Below are the code and all the weights of a small trained network. Each question names an input and a target symbol and asks about switching units off, where a switched-off unit gives its printed mean instead of its output.

import numpy as np


def w(rows, s, z=0):
    codes = np.array(rows[::2]) - 128.0
    scale = np.full(codes.shape[1], s)
    scale[-1] = z or s
    return codes * scale


def norm(h):
    return h / np.sqrt((h * h).mean(-1, keepdims=True) + 1e-5)


def softmax(a):
    e = np.exp(a - a.max(-1, keepdims=True))
    return e / e.sum(-1, keepdims=True)


def log_softmax(a):
    a = a - a.max(-1, keepdims=True)
    return a - np.log(np.exp(a).sum(-1, keepdims=True))


def net(x, mask):
    ids = ['αβγδεζθλμξπστφψω'.index(c) for c in x.split()]
    T = len(ids)
    res = E[ids] + P[:T]
    u = 0
    for l in range(2):
        r = norm(res)
        for j in range(3):
            rows = slice(3 * j, 3 * j + 3)
            q, k, v = (r @ M[l][rows].T for M in (Q, K, V))
            z = softmax(np.where(np.tri(T) > 0, q @ k.T / 3**0.5, -1e9)) @ v
            o = O[l][rows]
            res = res + np.where(mask[u + j], z, o[:, -1]) @ o[:, :-1]
        u += 3
    return log_softmax(norm(res)[-1] @ U[:, :-1].T + U[:, -1])


Q, K, V, O = {}, {}, {}, {}
E = w([
[190,87,179],'α',
[158,164,110],'β',
[181,86,139],'γ',
[100,183,107],'δ',
[193,121,168],'ε',
[143,121,93],'ζ',
[97,120,145],'θ',
[136,108,195],'λ',
[189,254,79],'μ',
[149,81,156],'ξ',
[104,252,144],'π',
[159,109,210],'σ',
[150,161,227],'τ',
[188,127,120],'φ',
[104,157,184],'ψ',
[183,109,130],'ω',
],0.0084)
P = w([
[105,127,108],'0',
[184,196,154],'1',
[198,177,172],'2',
[223,152,166],'3',
[243,146,151],'4',
[241,131,147],'5',
[177,178,158],'6',
[99,152,100],'7',
[79,111,99],'8',
[39,103,70],'9',
[7,82,30],'10',
],0.012)
Q[0] = w([
[15,88,106],'L0H0',
[60,72,50],'L0H0',
[10,82,97],'L0H0',
[46,88,90],'L0H1',
[180,103,71],'L0H1',
[127,120,202],'L0H1',
[151,61,93],'L0H2',
[118,175,179],'L0H2',
[168,194,114],'L0H2',
],0.013)
K[0] = w([
[244,159,109],'L0H0',
[216,210,206],'L0H0',
[191,230,174],'L0H0',
[201,223,178],'L0H1',
[16,197,49],'L0H1',
[82,53,210],'L0H1',
[194,131,130],'L0H2',
[83,113,98],'L0H2',
[137,85,101],'L0H2',
],0.011)
V[0] = w([
[153,165,173],'L0H0',
[164,116,66],'L0H0',
[2,132,123],'L0H0',
[146,173,137],'L0H1',
[115,80,164],'L0H1',
[124,68,196],'L0H1',
[194,74,103],'L0H2',
[104,114,89],'L0H2',
[168,206,165],'L0H2',
],0.015)
O[0] = w([
[50,180,117,169],'L0H0',
[161,126,206,159],'L0H0',
[118,1,48,5],'L0H0',
[51,73,118,173],'L0H1',
[192,139,52,88],'L0H1',
[138,193,45,92],'L0H1',
[126,216,195,181],'L0H2',
[168,78,158,68],'L0H2',
[30,107,110,255],'L0H2',
],0.0071,0.0073)
Q[1] = w([
[104,133,161],'L1H0',
[92,187,127],'L1H0',
[153,113,131],'L1H0',
[179,57,87],'L1H1',
[134,112,172],'L1H1',
[194,127,1],'L1H1',
[165,143,63],'L1H2',
[169,47,134],'L1H2',
[96,160,86],'L1H2',
],0.019)
K[1] = w([
[71,126,144],'L1H0',
[59,132,154],'L1H0',
[154,78,80],'L1H0',
[44,191,136],'L1H1',
[56,30,2],'L1H1',
[81,161,211],'L1H1',
[89,125,227],'L1H2',
[9,194,125],'L1H2',
[227,96,178],'L1H2',
],0.012)
V[1] = w([
[161,195,165],'L1H0',
[138,148,182],'L1H0',
[44,190,111],'L1H0',
[58,82,94],'L1H1',
[95,112,202],'L1H1',
[42,197,154],'L1H1',
[217,179,249],'L1H2',
[70,198,84],'L1H2',
[72,93,207],'L1H2',
],0.018)
O[1] = w([
[104,68,78,198],'L1H0',
[117,82,102,188],'L1H0',
[229,104,128,206],'L1H0',
[149,202,154,73],'L1H1',
[127,105,250,161],'L1H1',
[245,117,161,134],'L1H1',
[119,39,120,254],'L1H2',
[211,144,88,97],'L1H2',
[151,113,212,153],'L1H2',
],0.016,0.0079)
U = w([
[179,81,59,129],'α',
[105,128,212,100],'β',
[112,74,79,123],'γ',
[53,194,194,83],'δ',
[252,88,131,92],'ε',
[49,104,136,148],'ζ',
[41,162,91,114],'θ',
[122,154,70,160],'λ',
[216,131,229,78],'μ',
[65,95,28,75],'ξ',
[163,201,204,104],'π',
[175,144,72,155],'σ',
[216,181,134,131],'τ',
[138,109,142,248],'φ',
[109,224,118,95],'ψ',
[130,114,122,128],'ω',
],0.02,0.015)

Each question gives the input, a string of symbols that net reads in full, and the target symbol t.
The units are the heads (3 rows each of Q, K, V and O). Each row of codes is followed by its name. A weight is (code - 128) times the scale printed after its matrix; where a second scale follows, it is the last column's (O and U).
mask holds one flag per head, layer by layer. A switched-off head (its flag False) gives its mean, the last column of its rows in O, instead of its output. The means were averaged over made-up inputs and are rounded, as every weight is.
A unit's drop is (log p(t) with every unit on - log p(t) with that unit switched off) / (log p(t) with every unit on - log p(t) with every unit switched off).
The circuit of an input: a set's keep is (log p(t) with only the set's units on - log p(t) with every unit switched off) / (log p(t) with every unit on - log p(t) with every unit switched off). Starting from all 6 units, units are removed one at a time, each time the one whose removal leaves the highest keep (on an exact tie, the one counted first), for as long as the keep stays at least 0.8.
circuit, biggest first: the units of the circuit, biggest drop first
unit that matters most: the unit with the biggest drop
heads that matter: for each layer, one digit per head in row order, 1 if its drop is at least 0.15 and else 0, layers parted by /
input θ θ ζ ε ζ τ φ ξ ξ, target θ: unit that matters most -> L0H0
input τ μ ψ θ ξ σ, target τ: circuit, biggest first -> [L0H0, L1H2]
input α ζ φ δ γ γ β λ λ, target α: circuit, biggest first -> [L0H1, L1H2, L1H0]
input α θ φ τ α β σ μ, target α: heads that matter -> 010 / 000
input ε ε λ β θ γ ε π φ τ, target ε: circuit, biggest first -> [L1H1, L0H2]
input μ ζ ζ, target μ: circuit, biggest first -> [L0H1, L1H1]
input ε δ π σ, target ε: circuit, biggest first -> [L1H1, L0H1]
input δ σ σ δ φ, target δ: heads that matter -> 100 / 000
input θ φ σ π σ γ ε ζ, target θ: heads that matter -> 100 / 010
input ε δ δ ζ τ θ β ε α α, target ε: heads that matter -> 000 / 010
input α ξ ε λ τ ε φ θ, target α: heads that matter -> 010 / 000
input θ θ π, target θ: circuit, biggest first -> [L0H0, L0H2, L1H0, L1H1]
input α σ δ τ τ δ φ γ ε, target α: circuit, biggest first -> [L0H1, L1H2]
input δ α π ζ φ σ σ ε σ, target δ: unit that matters most -> L0H0
input π φ π ξ λ σ ζ, target π: heads that matter -> 100 / 000
input μ ψ φ ζ δ α ψ τ τ σ σ, target μ: circuit, biggest first -> [L1H1, L0H2]
input ζ α ε β, target ζ: circuit, biggest first -> [L0H0, L1H0]
input ζ θ τ θ ε μ, target ζ: heads that matter -> 100 / 000
input σ ε θ ζ, target σ: heads that matter -> 010 / 000
input α φ α, target α: unit that matters most -> L0H1
input ψ σ π ε, target ψ: heads that matter -> 100 / 000
input ζ ζ ξ δ, target ζ: heads that matter -> 101 / 100
